Below are the code and all the weights of a small trained network. Each question names an input and a target symbol and asks about switching units off, where a switched-off unit gives its printed mean instead of its output.

import numpy as np


def w(rows, s, z=0):
    codes = np.array(rows[::2]) - 128.0
    scale = np.full(codes.shape[1], s)
    scale[-1] = z or s
    return codes * scale


def f(y):
    return y / 2 * (1 + np.tanh(0.7978845608 * (y + 0.044715 * y**3)))


def softmax(a):
    e = np.exp(a - a.max(-1, keepdims=True))
    return e / e.sum(-1, keepdims=True)


def log_softmax(a):
    a = a - a.max(-1, keepdims=True)
    return a - np.log(np.exp(a).sum(-1, keepdims=True))


def net(x, mask):
    ids = ['ΓΔΛΦΨαβημπω'.index(c) for c in x.split()]
    T = len(ids)
    res = E[ids] + P[:T]
    u = 0
    for l in range(3):
        q, k, v = (res @ M[l].T for M in (Q, K, V))
        z = softmax(np.where(np.tri(T) > 0, q @ k.T / 2**0.5, -1e9)) @ v
        res = res + np.where(mask[u], z, O[l][:, -1]) @ O[l][:, :-1]
        u += 1
        y = f(res @ A[l][:, :-1].T + A[l][:, -1])
        res = res + np.where(mask[u : u + 8], y, B[l][:, -1]) @ B[l][:, :-1]
        u += 8
    return log_softmax(res[-1] @ U[:, :-1].T + U[:, -1])


Q, K, V, O, A, B = {}, {}, {}, {}, {}, {}
E = w([
[216,76,62],'Γ',
[218,113,31],'Δ',
[185,130,4],'Λ',
[155,233,179],'Φ',
[116,121,61],'Ψ',
[138,89,22],'α',
[1,120,175],'β',
[27,120,138],'η',
[166,62,88],'μ',
[154,70,112],'π',
[170,54,65],'ω',
],0.0097)
P = w([
[150,134,95],'0',
[164,215,209],'1',
[80,75,30],'2',
[141,200,98],'3',
[65,167,94],'4',
[179,191,180],'5',
[94,107,39],'6',
[207,255,116],'7',
[85,41,113],'8',
],0.0087)
Q[0] = w([
[76,150,253],'L0H0',
[59,105,107],'L0H0',
],0.0054)
K[0] = w([
[254,139,45],'L0H0',
[168,135,136],'L0H0',
],0.0043)
V[0] = w([
[108,190,114],'L0H0',
[2,31,190],'L0H0',
],0.0081)
O[0] = w([
[154,61,191,223],'L0H0',
[184,79,255,8],'L0H0',
],0.0082,0.0012)
A[0] = w([
[107,10,89,135],'L0N0',
[129,16,215,96],'L0N1',
[219,137,168,106],'L0N2',
[132,152,5,4],'L0N3',
[254,100,250,177],'L0N4',
[181,153,166,34],'L0N5',
[69,35,98,180],'L0N6',
[118,211,80,115],'L0N7',
],0.0073,0.0029)
B[0] = w([
[72,88,27,218],'L0N0',
[19,108,116,146],'L0N1',
[57,210,185,125],'L0N2',
[1,202,161,204],'L0N3',
[10,123,187,169],'L0N4',
[68,80,192,94],'L0N5',
[89,36,74,253],'L0N6',
[81,20,62,206],'L0N7',
],0.006,0.0026)
Q[1] = w([
[33,119,73],'L1H0',
[115,43,255],'L1H0',
],0.0027)
K[1] = w([
[17,57,118],'L1H0',
[217,190,2],'L1H0',
],0.0041)
V[1] = w([
[66,102,184],'L1H0',
[252,64,161],'L1H0',
],0.011)
O[1] = w([
[243,75,100,133],'L1H0',
[80,151,173,8],'L1H0',
],0.011)
A[1] = w([
[216,189,75,111],'L1N0',
[172,173,50,76],'L1N1',
[79,118,238,7],'L1N2',
[139,83,87,36],'L1N3',
[178,185,98,112],'L1N4',
[77,219,79,4],'L1N5',
[159,136,159,236],'L1N6',
[2,206,138,183],'L1N7',
],0.0071,0.0029)
B[1] = w([
[155,49,180,225],'L1N0',
[252,100,211,254],'L1N1',
[124,167,98,104],'L1N2',
[168,95,93,219],'L1N3',
[173,173,177,166],'L1N4',
[143,202,146,164],'L1N5',
[82,181,161,152],'L1N6',
[53,187,2,170],'L1N7',
],0.0056,0.0033)
Q[2] = w([
[253,86,91],'L2H0',
[78,235,87],'L2H0',
],0.0045)
K[2] = w([
[142,254,73],'L2H0',
[110,230,128],'L2H0',
],0.0049)
V[2] = w([
[36,116,189],'L2H0',
[253,88,174],'L2H0',
],0.008)
O[2] = w([
[247,140,139,2],'L2H0',
[125,88,181,138],'L2H0',
],0.014,0.0077)
A[2] = w([
[68,147,167,85],'L2N0',
[160,232,192,30],'L2N1',
[254,151,141,3],'L2N2',
[160,141,128,23],'L2N3',
[174,106,189,188],'L2N4',
[5,127,143,167],'L2N5',
[49,172,42,168],'L2N6',
[187,52,232,251],'L2N7',
],0.0073,0.0029)
B[2] = w([
[187,56,166,132],'L2N0',
[116,99,20,128],'L2N1',
[91,143,186,123],'L2N2',
[191,117,128,116],'L2N3',
[221,170,60,137],'L2N4',
[164,1,138,208],'L2N5',
[230,78,142,249],'L2N6',
[245,142,152,169],'L2N7',
],0.0057,0.012)
U = w([
[221,58,52,200],'Γ',
[91,60,97,116],'Δ',
[75,49,150,3],'Λ',
[130,156,102,108],'Φ',
[116,150,151,90],'Ψ',
[80,132,165,45],'α',
[155,104,254,139],'β',
[157,150,208,105],'η',
[124,189,107,63],'μ',
[198,221,110,204],'π',
[127,168,113,14],'ω',
],0.0064,0.0031)

Each question gives the input, a string of symbols that net reads in full, and the target symbol t.
The units are the heads (2 rows each of Q, K, V and O) and the neurons (one row each of A and B). Each row of codes is followed by its name. A weight is (code - 128) times the scale printed after its matrix; where a second scale follows, it is the last column's (O, A, B and U).
mask holds one flag per unit, layer by layer, with each layer's heads first. A switched-off unit (its flag False) gives its mean, the last column of its rows in O or B, instead of its output. The means were averaged over made-up inputs and are rounded, as every weight is.
A unit's drop is (log p(t) with every unit on - log p(t) with that unit switched off) / (log p(t) with every unit on - log p(t) with every unit switched off).
The circuit of an input: a set's keep is (log p(t) with only the set's units on - log p(t) with every unit switched off) / (log p(t) with every unit on - log p(t) with every unit switched off). Starting from the 12 units with the biggest drops (on a tie, the unit counted first), units are removed one at a time, each time the one whose removal leaves the highest keep (on an exact tie, the one counted first), for as long as the keep stays at least 0.8.
units of the circuit, in order: the units of the circuit, biggest drop first
unit that matters most: the unit with the biggest drop
k most important neurons: the k neurons with the biggest drops, biggest first
top k neurons in layer l: the k neurons of layer l with the biggest drops, biggest first
drop when u is switched off: that unit's drop, to one decimal
input β μ β β Ψ β β Φ, target β: units of the circuit, in order -> (L1H0; L0H0; L2H0)
input β Γ π Ψ η η Ψ μ, target β: unit that matters most -> L0H0
input μ μ β, target Γ: units of the circuit, in order -> (L1H0; L2H0)
input ω Δ Δ Φ η, target Γ: units of the circuit, in order -> (L2N6; L0H0; L1H0; L2H0)
input Δ β Δ, target Δ: 3 most important neurons -> (L0N3; L1N1; L2N7)
input π π π Λ η, target Γ: 2 most important neurons -> (L2N6; L1N7)
input Λ Δ β ω, target Λ: 3 most important neurons -> (L0N3; L1N1; L1N0)
input π β β β β Φ η Λ, target π: 2 most important neurons -> (L2N5; L2N4)
input Δ π Φ Ψ β, target Γ: 2 most important neurons -> (L2N6; L2N5)
input β π π Γ Ψ β β Δ, target β: top 2 neurons in layer 0 -> (L0N4; L0N1)
input β μ Δ β β Γ, target β: top 2 neurons in layer 0 -> (L0N4; L0N1)
input β π Γ Φ β Φ, target β: drop when L0H0 is switched off -> 1.1
input β β Γ β Γ η, target β: drop when L2N0 is switched off -> 0.0
input β β Γ α, target β: unit that matters most -> L2H0
input β π β β β β Ψ Λ, target β: drop when L1H0 is switched off -> 0.4
input β Γ Φ Φ β α, target β: top 2 neurons in layer 0 -> (L0N4; L0N1)
input Λ Λ π Φ π π, target Λ: 2 most important neurons -> (L0N3; L1N1)
